[122 119 118 122 129 165 190 117  78] -> naza
[102 125 116 121 124 143 190 154  77] -> Deri
[156 193 129  77 116 122 116 123 126] -> fanet
tags:
[122] -> j822
[77] -> j788
[123] -> j500
[76] -> j486
[121] -> j655
key fanet 4: 
j788
find: [156 193 129  77 116 122 116 123 126]
fanet
find: [102 125 116 121 124 143 190 154  77]
Deri

[110  78 133 119 130] : futim
[134  50 134 150 123] : Dova
[130 152 166  87 125] : dem
Table of tags by key:
[87] -> j808
[124] -> j662
[123] -> j115
[126] -> j622
[125] -> j301
[130] -> j553
key dem 5: 
j301
find: [134  50 134 150 123]
Dova
find: [110  78 133 119 130]
futim
find: [130 152 166  87 125]
dem

[ 91 123 177 128 129 163] : bote
[127 135 104  82 110 119] : Gil
[100 118 132 134 101 121] : gepa
[109  94 183 127 109 149] : vipav
[118 134 111  65 132 123] : Saza
[105 158 118 115 127 133] : pel
[109  94 183 127 109 108] : lupot
[147 109 139 126 124 137] : vofu
Table of tags by key:
[65] -> j672
[126] -> j363
[139] -> j224
[134] -> j356
[82] -> j22
key vofu 4: 
j363
find: [ 91 123 177 128 129 163]
bote
find: [127 135 104  82 110 119]
Gil
find: [109  94 183 127 109 108]
lupot
find: [105 158 118 115 127 133]
pel

[ 83 126 144 137 106 122 135 182 140 111 119 138 132  82 117 122 134 122
 160 132 148 140 140 122 121 128 122 102 142 135 115 126 135 122 117 136]  kedu
[123 139 115 137 131 155 135 124 134 111 119 137 123 133 117 117 134 122
 175 132 116 140 140 122 107 128 147 119  96  93 117 104 135 182 179 136]  Fano
[123 115  87 122 106 155 135 124 134 111 119 138 132 117 117 108 134  76
 150 132 116  92  99 122 107 128 145  86  87 127  85 126 135 122 117 136]  lis
[ 95 143 115 137 106 187 135 124 134 111 119 138 132 117 117 108 148 122
 183 132 116 179 151 122 107 128 145 119  96 127 115 126 135 122 156 136]  Numak
[176 118 109 137 106 155 135  78 105 151 119 138 132 157 120 108 134 127
  82 132 116 140 129 122 107 128 145 153  96 127 115 126 135 112 117 136]  Susat
[123 118 115 109 131  99 126 124 145 111 119 138 132 136 117 120 134 122
 150 132 116 108  99 155 121 128 145 119  96  93 115 100 135 170 126 136]  Dabo
[ 83 126 144 137 106 122 135 182 140 111 119 138 132  82 117 122 134 122
 160 132 148 140 140 122 121 128 122 102 142 137 115 126 135 122 117 136]  mev
Table of tags by key:
[105] -> j637
[141] -> j691
[140] -> j952
[134] -> j915
[122] -> j543
key mev 9: 
j952
find: [ 95 143 115 137 106 187 135 124 134 111 119 138 132 117 117 108 148 122
 183 132 116 179 151 122 107 128 145 119  96 127 115 126 135 122 156 136]
Numak
find: [176 118 109 137 106 155 135  78 105 151 119 138 132 157 120 108 134 127
  82 132 116 140 129 122 107 128 145 153  96 127 115 126 135 112 117 136]
Susat
find: [123 139 115 137 131 155 135 124 134 111 119 137 123 133 117 117 134 122
 175 132 116 140 140 122 107 128 147 119  96  93 117 104 135 182 179 136]
Fano
find: [ 83 126 144 137 106 122 135 182 140 111 119 138 132  82 117 122 134 122
 160 132 148 140 140 122 121 128 122 102 142 135 115 126 135 122 117 136]
kedu

[141 100 103  89  97 151 114  72 112]  zul
[116 138  54  58  94 161 111 128 102]  guv
[121 157  95  64 127  75 147 156  69]  murog
[121 157  95  64 127  75 147 111 101]  veb
[134 128 133 106 146 107 156 158 103]  tigon
[116 138  54  58  94 161 116 137 147]  pemiz
[112 133 182 177 101  88 132  99 158]  medud
tags:
[133] -> j94
[100] -> j962
[99] -> j904
[138] -> j36
[137] -> j989
[132] -> j576
key medud 8: 
j904
find: [112 133 182 177 101  88 132  99 158]
medud
find: [121 157  95  64 127  75 147 156  69]
murog
find: [116 138  54  58  94 161 116 137 147]
pemiz

[112 150 122  82 102 103  83 123 126 107 121 128 160 106 163 100 109  93
  80 136 133 105 134 155 124 121 108] -> Pak
[106 120 135 127  89  93 133 101  88 192 135 128 150 112 114 130 114 101
 171  93 106 136 139 143 135 155 127] -> vof
[106 120 135 127  89  93 133 101  88 192 135 128 150 112 143 130 114 101
 171  93 106 136 139 143 135 155 127] -> div
[142 104 139 120 153 137 174 141 141 138 194  69 135 121  90 132 140 121
 137 104 130 137 111 134 118 107 105] -> Bar
key -> tag
[107] -> j858
[108] -> j981
[138] -> j165
[133] -> j116
[139] -> j483
[135] -> j344
[134] -> j755
key Pak 23: 
j755
find: [106 120 135 127  89  93 133 101  88 192 135 128 150 112 143 130 114 101
 171  93 106 136 139 143 135 155 127]
div
find: [142 104 139 120 153 137 174 141 141 138 194  69 135 121  90 132 140 121
 137 104 130 137 111 134 118 107 105]
Bar
find: [106 120 135 127  89  93 133 101  88 192 135 128 150 112 114 130 114 101
 171  93 106 136 139 143 135 155 127]
vof

[149 148 139 166 156 152 188 201 182 145 173 177 150 154 150 164 145 160
 175 137 139 141 144 161 166] -> leven
[173 163 163 142 144 145 173 157 157 143 138 146 163 159 157 136 149 165
 163 170 161 149 154 143 144] -> rop
[141 161 165 162 173 153 162 146 178 194 155 146 145 175 164 169 148 152
 147 144 159 157 154 148 148] -> gidil
[157 152 147 160 145 170 146 176 156 163 149 143 159 175 144 153 199 160
 143 166 146 158 151 196 159] -> koba
[161 163 189 161 147 154 144 162 158 148 151 146 152 156 167 181 146 161
 144 152 144 175 147 145 153] -> ladi
[161 163 189 161 147 154 144 170 158 148 151 146 152 156 167 181 146 161
 144 152 144 175 147 145 153] -> zif
[144 152 155 158 143 151 161 159 147 150 169 144 138 153 152 157 138 146
 151 140 160 149 155 153 179] -> Rigar
tags:
[157] -> j176
[144] -> j192
[176] -> j917
[161] -> j87
[141] -> j237
key koba 1: 
j176
find: [149 148 139 166 156 152 188 201 182 145 173 177 150 154 150 164 145 160
 175 137 139 141 144 161 166]
leven
find: [161 163 189 161 147 154 144 170 158 148 151 146 152 156 167 181 146 161
 144 152 144 175 147 145 153]
zif
find: [173 163 163 142 144 145 173 157 157 143 138 146 163 159 157 136 149 165
 163 170 161 149 154 143 144]
rop

[130 112 121 147 139 119 116 145 142 126 130 155 110 125 141  99 136 128
 136 117 127 141 115 180 133 142] : zivap
[145 101 127 133 140 118 128 149 132 141 137 117 115 119 125 136 118 134
  94 156 122 107 109  89 159 135] : nomif
[ 84  76 130 128  84 143 128 124 126 147 103 123 174 159 131 157 119 140
 155 117 182 113 156 119 115 138] : Pid
[138 103 141 150  88 160 124 149 136 134 155 137 164 108 107 100 122 126
 117 123 121 103 112 174 113 111] : gol
[ 86 164 123 132 107 123 120 135 127 124 141 136 111 146 127 149 123 143
 132 124  98 140 123 137 144 134] : dutif
[ 86 164 123 132 107 123 120 135 127 124 141 136 111 146 127 149 123 143
 113 124  98 140 123 137 144 134] : kan
[174 166 126 122 146 117 125 136 137 130 178 140 113 130  95 113 120 140
 125 128 132 150 108 169 128 130] : kab
[174 166 126 122 146 117 125 136 137 130 178 140 156 130  95 113 120 140
 125 128 132 150 108 169 119 130] : Venum
tags:
[119] -> j507
[122] -> j35
[120] -> j243
[174] -> j610
key Pid 17: 
j507
find: [ 86 164 123 132 107 123 120 135 127 124 141 136 111 146 127 149 123 143
 132 124  98 140 123 137 144 134]
dutif
find: [174 166 126 122 146 117 125 136 137 130 178 140 156 130  95 113 120 140
 125 128 132 150 108 169 119 130]
Venum

[108 128 142 116 138 166 153  95 131 114 136 118 147  90  98  94  90 114
 158] = senu
[136 141 152 115 106 132 130 129 150  76 134 112 117  91  98 112 121 105
 146] = bebo
[100 157 118 126 137 122 145 169 165  90 165 130 110 117 144 130 104 145
 110] = suzun
[164 156 145 136 130 110 127 147 133  91 151 132  92  82 158 131 152 123
 121] = tet
[143 146 153 141 109 170 123 128 135 135 109 108  93  77 151 155 103 108
 130] = defek
[ 87 109 129 118 106 143 157 126 132  83 131 133 148 175 109 108 126 147
 129] = rif
[141 158 125 112 102 106 128 154 132 147  99  87 154 121  99 114 127 106
 105] = vov
[ 86 127 117 114 119 121 155 145 135  78 143 143 114 178 119 139 150 138
 119] = Rofu
[ 94 153 146 133 127 154 122 118 146 138 132 103 131 110 164  94  96 158
 160] = buro
[106 142 149 135 108 122 117 100 148 111 110 132 115 176 101  95 139 132
 158] = Kalol
[136 141 152 115 106 132 130 129 150  71 106 112 117  91  98 112 121 105
 146] = Zoru
[149 148 130 120 134  89 118 140 130 113 139 125 162 134  88  73 140 132
 131] = Zakon
Table of tags by key:
[103] -> j760
[146] -> j89
[133] -> j362
key buro 9: 
j89
find: [106 142 149 135 108 122 117 100 148 111 110 132 115 176 101  95 139 132
 158]
Kalol
find: [136 141 152 115 106 132 130 129 150  71 106 112 117  91  98 112 121 105
 146]
Zoru
find: [164 156 145 136 130 110 127 147 133  91 151 132  92  82 158 131 152 123
 121]
tet

[135 189  54 107 148 188 157  96 176 128 190 138 135 175] = Guda
[124 182  73 121 147 177 159 101 163 138 174 135 140 182] = tivez
[159 136  68 100 127 159 111 126 163 113 179 126 101  88] = dar
key -> tag
[157] -> j286
[159] -> j758
[177] -> j460
[163] -> j143
key tivez 7: 
j758
find: [159 136  68 100 127 159 111 126 163 113 179 126 101  88]
dar

